Two labels a row:
[-29.7   5.4  24.8  -6.1 -14.9 -44.4 -57.0  -4.5   1.0  49.5  21.3  47.7
  62.6   9.9  38.0   4.7  10.4] : (6) Devi
[-10.0 -18.1 -26.4   1.8   9.7 -31.3 -34.7  23.9  13.8  69.7 -11.1 -15.4
  16.8  -9.6   2.2  -3.1 -30.3] : (18) subi
[-12.9  -7.2 -15.6  -3.4   5.2 -16.9 -31.5  -1.7  44.9  54.3   5.0  16.6
  15.2  16.5  -3.0  -7.6 -21.0] : (18) subi
[ -8.2  22.4  13.0 -23.5  -6.3  -4.8 -14.3 -37.2  49.8  -6.9  22.8  58.4
  -7.8  19.2  -5.4  -1.1   0.7] : (18) Devi
[ -6.6 -10.0  -7.9  -1.6 -19.9 -14.1 -15.3   2.6  16.5  22.3  -4.8  -6.9
  14.2  14.2  -3.3 -10.3 -10.2] : (5) subi
[-14.5  -5.6 -27.0 -12.6  -6.9 -24.2 -32.3   9.6  29.2  50.6 -13.0  -8.8
  -0.5  -8.0  -2.7   4.4 -23.9] : (18) Devi
[-23.3   8.0  11.0 -14.4   3.4 -35.7 -19.9   7.5   7.0  46.7  12.4  41.4
  25.5  -5.5  34.1   6.0  -3.6] : (18) Devi
[-16.0   3.4  34.5  11.5 -11.8 -35.4 -28.7  -7.1  -8.7  30.4  19.6  51.7
  76.5  27.3  36.7  -6.0   8.9] : (5) subi
[-26.6 -13.3 -10.3   0.4 -26.3 -28.5 -23.3  15.6   9.2  58.1  -4.5 -30.6
  21.2  -1.9  11.9  -0.7  -7.5] : (6) Devi
[-27.1 -12.0 -20.3   3.9 -21.1 -32.8 -22.1  21.6  29.3  86.3  -2.6 -18.5
  27.5  -0.5  15.0  -3.4 -23.6] : (5) Devi
[-13.5  -1.0   8.2  -9.0  19.7 -34.9 -49.1  -2.9  18.4  41.7   8.7  53.2
  36.4  10.0  17.5   7.3 -12.1] : (18) subi
[ -2.8 -12.6  -3.3  57.4 -13.8 -29.4 -20.3  -0.8  22.3  14.2   2.0   3.5
  36.6  16.7   0.5  -4.0 -15.4] : (5) subi
[-22.0  -8.5  -6.2  -0.5 -22.7 -28.1 -17.4  17.2   4.1  54.0   1.2  -6.9
  24.1  -2.4   6.0   2.9  -5.2] : (5) Devi
[-20.5   5.4  -5.1   6.1 -16.8 -30.5 -16.3  -0.3  27.9  37.7  15.0  16.0
  40.4  10.3  18.2  11.1  -2.8] : (5) Devi

Two labels a row:
[ -5.2  -7.1  29.3   1.2  -9.8  -1.3  -9.8   6.5 -10.7  31.1  -4.1   0.2
  22.3  12.5 -34.9  21.0   5.3] : P zogu
[ -5.1   9.9  13.3   5.4  -1.9  -1.6 -30.8  -0.5   9.1   9.7 -12.8  -1.6
   1.9 -17.4 -30.1   4.2   2.8] : Y Sezuz
[ -9.9   7.8  32.1  -0.4 -17.8   2.7 -14.1  -8.3  -5.8 -15.0 -17.1  -5.8
   2.4  10.9 -27.6  -1.0 -12.6] : Y gunaf
[  2.8  10.2  43.4  12.6   3.5   3.9   2.6  12.0  11.9   9.0  -7.6  -9.3
   3.7  13.0 -36.2   1.3 -16.5] : Y zogu
[  8.1  -0.1   9.4  -6.0 -13.2   4.2 -16.7 -17.3   9.0   3.3 -30.8 -10.3
  -2.5  -2.4   2.6  -4.3  -4.1] : Y gunaf
[ -0.2   9.9  -3.5   0.2   1.9   9.6 -41.6  -0.4   3.5  -6.0  -0.6   7.1
  -5.1  -7.3  -9.9   0.9  -0.5] : Y gunaf
[ -0.9   3.8  17.3  -6.1  -3.0  -6.2 -28.8  -3.1 -12.6  19.6  -0.9  -9.2
  13.3   7.5 -11.7   4.3   5.4] : P zogu
[  1.5 -12.3  29.9 -11.5  -8.2   6.3 -44.3   4.2  -0.8  15.3  -4.4 -16.4
   1.8   3.3 -31.5  17.7   0.4] : P Sezuz
[-5.8 -2.6 20.4  6.2 -9.3 -7.7 -9.9  4.9 -4.3 10.8 12.7 -8.1 12.8 15.5
 -4.1 15.2  5.9] : P Sezuz
[  1.7  11.5  17.2  -0.9 -10.3  80.0 -32.5   1.2  10.2  -1.5   2.9   2.5
  -2.6  -1.3 -25.3  20.1  -2.9] : Y Sezuz
[-10.4 -19.9  57.5   6.8 -14.8   8.4 -11.2 -12.4  -2.3  45.1  -5.1  -9.1
  17.0  24.2 -43.3  32.1  11.2] : P zogu
[  4.5  -7.0  39.2  -8.8 -27.9   1.5 -14.2   1.4   4.9   7.9  -6.9  -6.4
  -3.6  19.3 -32.8  30.7   3.7] : P zogu
